Small tables with named rows and columns. After each table, cells are looked up by row and column.

Table Burilo
columns: Kufo, Nizam, Ripofen, Guv, Fuda, Bul
Velosok: [146, 180, 157, 125, 206, 198]
Gen: [142, 183, 150, 116, 200, 204]
Bisite: [124, 194, 102, 61, 174, 242]
Vamaz: [147, 180, 163, 131, 210, 194]
Pigi: [137, 183, 139, 104, 193, 211]

What is the Bul of Vamaz in Burilo?
194
What is the Fuda of Bisite in Burilo?
174
What is the Kufo of Pigi in Burilo?
137
What is the Kufo of Bisite in Burilo?
124
What is the Ripofen of Gen in Burilo?
150
What is the Guv of Velosok in Burilo?
125
What is the Guv of Gen in Burilo?
116
What is the Ripofen of Vamaz in Burilo?
163
What is the Fuda of Pigi in Burilo?
193
What is the Guv of Bisite in Burilo?
61
What is the Kufo of Vamaz in Burilo?
147
What is the Bul of Bisite in Burilo?
242
What is the Nizam of Bisite in Burilo?
194
What is the Ripofen of Pigi in Burilo?
139
What is the Fuda of Gen in Burilo?
200
What is the Bul of Gen in Burilo?
204
What is the Ripofen of Bisite in Burilo?
102
What is the Guv of Pigi in Burilo?
104
What is the Kufo of Velosok in Burilo?
146

Ditove
|  | Zogalev | Rel | Tulo | Bol | Minomor | Vuzevu | Kivapod |
|---|---|---|---|---|---|---|---|
| Vave | 1.71 | -2.64 | -0.43 | 5.67 | 3.30 | -5.52 | -2.12 |
| Paz | 0.40 | -6.80 | 0.50 | 0.11 | -0.25 | 6.25 | -1.33 |
| Zoroti | 3.41 | -0.14 | 0.94 | -4.59 | 6.19 | -2.40 | -3.86 |
| Norid | 0.47 | -0.85 | -1.19 | -4.03 | 2.68 | 8.04 | 1.34 |
| Kogek | 2.74 | -1.42 | 5.79 | -1.46 | -2.70 | -5.44 | -4.23 |
| Pesavir | 0.44 | 1.55 | 1.39 | 4.92 | -2.16 | -7.21 | 0.67 |
| Puzoga | 4.67 | -6.43 | -2.09 | -1.49 | -0.48 | -0.01 | -3.58 |
| Zed | 1.25 | 2.47 | -2.63 | 1.26 | 7.34 | -3.94 | -3.29 |
| Mugoke | -4.88 | 8.13 | 2.60 | 2.30 | 2.06 | -0.36 | 0.91 |
| Zus | 4.73 | -1.07 | -4.16 | -5.84 | 2.43 | 1.25 | -0.24 |
| Vek | 3.57 | -2.35 | 0.08 | -2.31 | -7.25 | -1.74 | 0.59 |

Vuzevu of Puzoga: -0.01
Tulo of Zus: -4.16
Rel of Zoroti: -0.14
Zogalev of Zoroti: 3.41
Zogalev of Norid: 0.47
Zogalev of Kogek: 2.74
Tulo of Mugoke: 2.60
Minomor of Mugoke: 2.06
Bol of Zed: 1.26
Minomor of Vave: 3.30

Kab:
	Golo	Pof	Bugakif	Rop	Fekidaf	Piz	Per	Zise	Rin
Bubom	0.47	0.34	0.42	0.40	0.77	0.50	0.28	0.39	0.28
Vunusis	0.72	0.56	0.39	0.22	0.36	0.54	0.49	0.46	0.54
Zos	0.35	0.61	0.48	0.61	0.31	0.39	0.64	0.60	0.29
Fekamo	0.50	0.49	0.45	0.47	0.74	0.51	0.39	0.52	0.19
Sudapob	0.31	0.56	0.49	0.64	0.27	0.36	0.66	0.55	0.31
Bimaz	0.66	0.51	0.37	0.16	0.43	0.53	0.30	0.46	0.58
Nikeboz	0.52	0.42	0.39	0.25	0.67	0.50	0.15	0.45	0.43
Dep	0.42	0.20	0.38	0.30	0.52	0.42	0.22	0.23	0.58
Gam	0.49	0.32	0.39	0.29	0.71	0.49	0.18	0.37	0.41
Pefo	0.69	0.62	0.43	0.38	0.39	0.54	0.65	0.53	0.38
Pibugi	0.45	0.28	0.40	0.36	0.20	0.39	0.50	0.22	0.67
Sasok	0.49	0.63	0.41	0.28	0.19	0.43	0.37	0.60	0.59
Naligut	0.28	0.20	0.40	0.36	0.43	0.35	0.21	0.26	0.59

Pefo, Bugakif => 0.43
Naligut, Golo => 0.28
Vunusis, Piz => 0.54
Dep, Piz => 0.42
Nikeboz, Pof => 0.42
Dep, Rop => 0.30
Sudapob, Pof => 0.56
Pibugi, Rop => 0.36
Gam, Piz => 0.49
Nikeboz, Rin => 0.43
Sasok, Rop => 0.28
Bubom, Bugakif => 0.42

Bedeze =
,Mil,Lok,Bimez,Gis,Felob,Vomabu,Tenasab,Gavosa,Limimu
Saz,25.7,44.6,76.8,62.1,52.3,42.3,51.0,48.5,56.8
Rer,59.9,56.0,64.7,71.9,58.7,60.4,70.7,51.2,57.0
Gigosup,33.4,63.7,85.4,58.7,63.9,55.7,41.6,81.3,76.6
Sitefi,25.7,29.8,75.6,95.3,33.2,47.0,69.9,27.9,41.6
Bezot,36.3,39.4,71.1,80.8,44.4,48.9,67.3,36.1,47.6
Sipok,23.3,33.0,75.0,79.8,40.0,41.8,62.0,31.7,45.2

Mil of Saz: 25.7
Bimez of Sipok: 75.0
Mil of Bezot: 36.3
Lok of Rer: 56.0
Bimez of Rer: 64.7
Tenasab of Sitefi: 69.9
Bimez of Bezot: 71.1

Damava:
,Mekupoz,Sutoti,Lebipap,Febig,Nuruda,Fuzamel,Koseken
Saluge,53.00,57.28,52.69,54.24,51.87,55.38,51.11
Mudapud,45.05,45.37,45.91,45.22,45.02,44.03,45.28
Magoge,48.04,50.19,48.29,48.01,49.78,49.76,49.20
Zefi,51.85,53.79,51.68,52.32,51.75,53.11,51.22
Vame,41.81,50.68,37.92,38.60,52.69,52.03,51.84
Sumetor,59.09,25.61,73.22,50.25,65.34,19.34,79.26
Zinize,44.94,46.75,45.28,45.37,45.09,45.81,44.75
Popuv,53.47,58.22,53.76,54.72,53.19,55.51,52.12
Vikad,52.24,53.21,51.97,52.10,53.04,52.54,52.79
Zer,47.94,25.60,60.98,61.12,9.44,16.65,10.59
Zot,50.54,50.94,51.04,50.63,50.06,49.35,50.81
Segi,45.66,42.97,41.94,44.16,45.97,48.10,46.26

Mudapud, Nuruda => 45.02
Magoge, Sutoti => 50.19
Segi, Nuruda => 45.97
Popuv, Fuzamel => 55.51
Popuv, Mekupoz => 53.47
Mudapud, Lebipap => 45.91
Zefi, Koseken => 51.22
Zot, Fuzamel => 49.35
Sumetor, Mekupoz => 59.09
Segi, Koseken => 46.26
Vikad, Fuzamel => 52.54
Zer, Sutoti => 25.60

